Below is a small trained network, with its code and all its weights. Each question gives an input and a class and asks what happens when units are switched off, that is, made to give their printed mean instead of their output.

import numpy as np


def w(rows, s, z=0):
    codes = np.array(rows[::2]) - 128.0
    scale = np.full(codes.shape[1], s)
    scale[-1] = z or s
    return codes * scale


def f(y):
    return y / 2 * (1 + np.tanh(0.7978845608 * (y + 0.044715 * y**3)))


def log_softmax(a):
    a = a - a.max(-1, keepdims=True)
    return a - np.log(np.exp(a).sum(-1, keepdims=True))


def net(x, mask):
    res = np.array(x, float).reshape(1, 6) / 4 @ E
    y = f(res @ A[0][:, :-1].T + A[0][:, -1])
    res = res + np.where(mask, y, B[0][:, -1]) @ B[0][:, :-1]
    return log_softmax(res[-1] @ U[:, :-1].T + U[:, -1])


A, B = {}, {}
E = w([
[105,123,184,2],'x0',
[145,186,69,102],'x1',
[186,210,254,149],'x2',
[8,40,103,122],'x3',
[127,133,129,131],'x4',
[110,187,114,112],'x5',
],0.0072)
A[0] = w([
[118,74,196,116,66],'N1',
[130,188,136,142,212],'N2',
[80,95,71,180,192],'N3',
[131,214,62,125,134],'N4',
[179,108,148,154,65],'N5',
[176,127,134,119,64],'N6',
[193,158,75,221,250],'N7',
[132,104,91,52,21],'N8',
[48,135,62,203,254],'N9',
[78,96,183,77,74],'N10',
[92,104,93,15,78],'N11',
[149,88,141,220,204],'N12',
[103,59,57,130,147],'N13',
[96,97,132,72,150],'N14',
[53,101,73,161,86],'N15',
[112,133,69,199,210],'N16',
[71,9,99,36,206],'N17',
],0.011,0.0036)
B[0] = w([
[123,198,122,126,148],'N1',
[74,100,185,157,165],'N2',
[77,76,215,14,197],'N3',
[62,91,177,148,164],'N4',
[72,166,76,130,135],'N5',
[111,93,190,101,131],'N6',
[138,57,166,228,212],'N7',
[179,180,107,183,146],'N8',
[30,43,237,64,212],'N9',
[102,207,78,124,162],'N10',
[139,177,59,156,182],'N11',
[89,110,129,176,182],'N12',
[163,104,116,2,201],'N13',
[221,214,36,94,165],'N14',
[20,69,134,19,183],'N15',
[148,41,187,173,185],'N16',
[206,238,65,41,248],'N17',
],0.0062,0.011)
U = w([
[97,58,189,165,90],'0',
[96,96,171,100,247],'1',
[140,180,80,134,254],'2',
[123,151,69,102,2],'3',
[125,132,124,250,4],'4',
],0.011,0.0042)

Each question gives the input, the list of numbers given to net, and the class t.
The units are the neurons (one row each of A and B). Each row of codes is followed by its name. A weight is (code - 128) times the scale printed after its matrix; where a second scale follows, it is the last column's (A, B and U).
mask holds one flag per neuron, in row order. A switched-off neuron (its flag False) gives its mean, the last column of its row in B, instead of its output. The means were averaged over made-up inputs and are rounded, as every weight is.
A unit's drop is (log p(t) with every unit on - log p(t) with that unit switched off) / (log p(t) with every unit on - log p(t) with every unit switched off).
The circuit of an input: a set's keep is (log p(t) with only the set's units on - log p(t) with every unit switched off) / (log p(t) with every unit on - log p(t) with every unit switched off). Starting from the 12 units with the biggest drops (on a tie, the unit counted first), units are removed one at a time, each time the one whose removal leaves the highest keep (on an exact tie, the one counted first), for as long as the keep stays at least 0.8.
circuit, biggest first: the units of the circuit, biggest drop first
top k neurons: the k neurons with the biggest drops, biggest first
drop when u is switched off: that unit's drop, to one decimal
input [4,4,2,1,-5,7], class 2: circuit, biggest first => [N9, N3]
input [-1,4,3,2,0,6], class 0: circuit, biggest first => [N17, N13]
input [4,-3,-8,0,6,-4], class 2: circuit, biggest first => [N17]
input [-1,6,0,-3,-7,-1], class 0: circuit, biggest first => [N17, N7]
input [7,4,-8,4,-7,8], class 3: top 2 neurons => [N15, N13]
input [-2,-4,6,-5,-5,1], class 4: top 2 neurons => [N9, N3]
input [2,1,6,4,2,-5], class 2: circuit, biggest first => [N9, N3]
input [-3,0,-6,-5,4,1], class 0: top 2 neurons => [N17, N7]
input [-7,-4,5,-4,5,6], class 4: top 2 neurons => [N3, N9]
input [-8,-6,3,-5,8,6], class 4: top 2 neurons => [N3, N15]
input [-2,6,-5,-2,0,-8], class 0: top 2 neurons => [N7, N16]
input [1,0,6,7,-8,2], class 2: top 2 neurons => [N9, N3]
input [1,7,-3,5,1,-5], class 3: drop when N17 is switched off => 0.8
input [4,-4,-5,4,-2,-8], class 3: drop when N17 is switched off => 0.1
input [-5,8,-6,-5,-8,2], class 0: drop when N17 is switched off => 0.0
input [-7,-4,5,-2,-8,7], class 4: top 2 neurons => [N3, N15]
input [-2,5,7,-6,2,-6], class 4: top 2 neurons => [N9, N3]
input [5,4,-1,1,3,-4], class 3: top neuron => [N7]
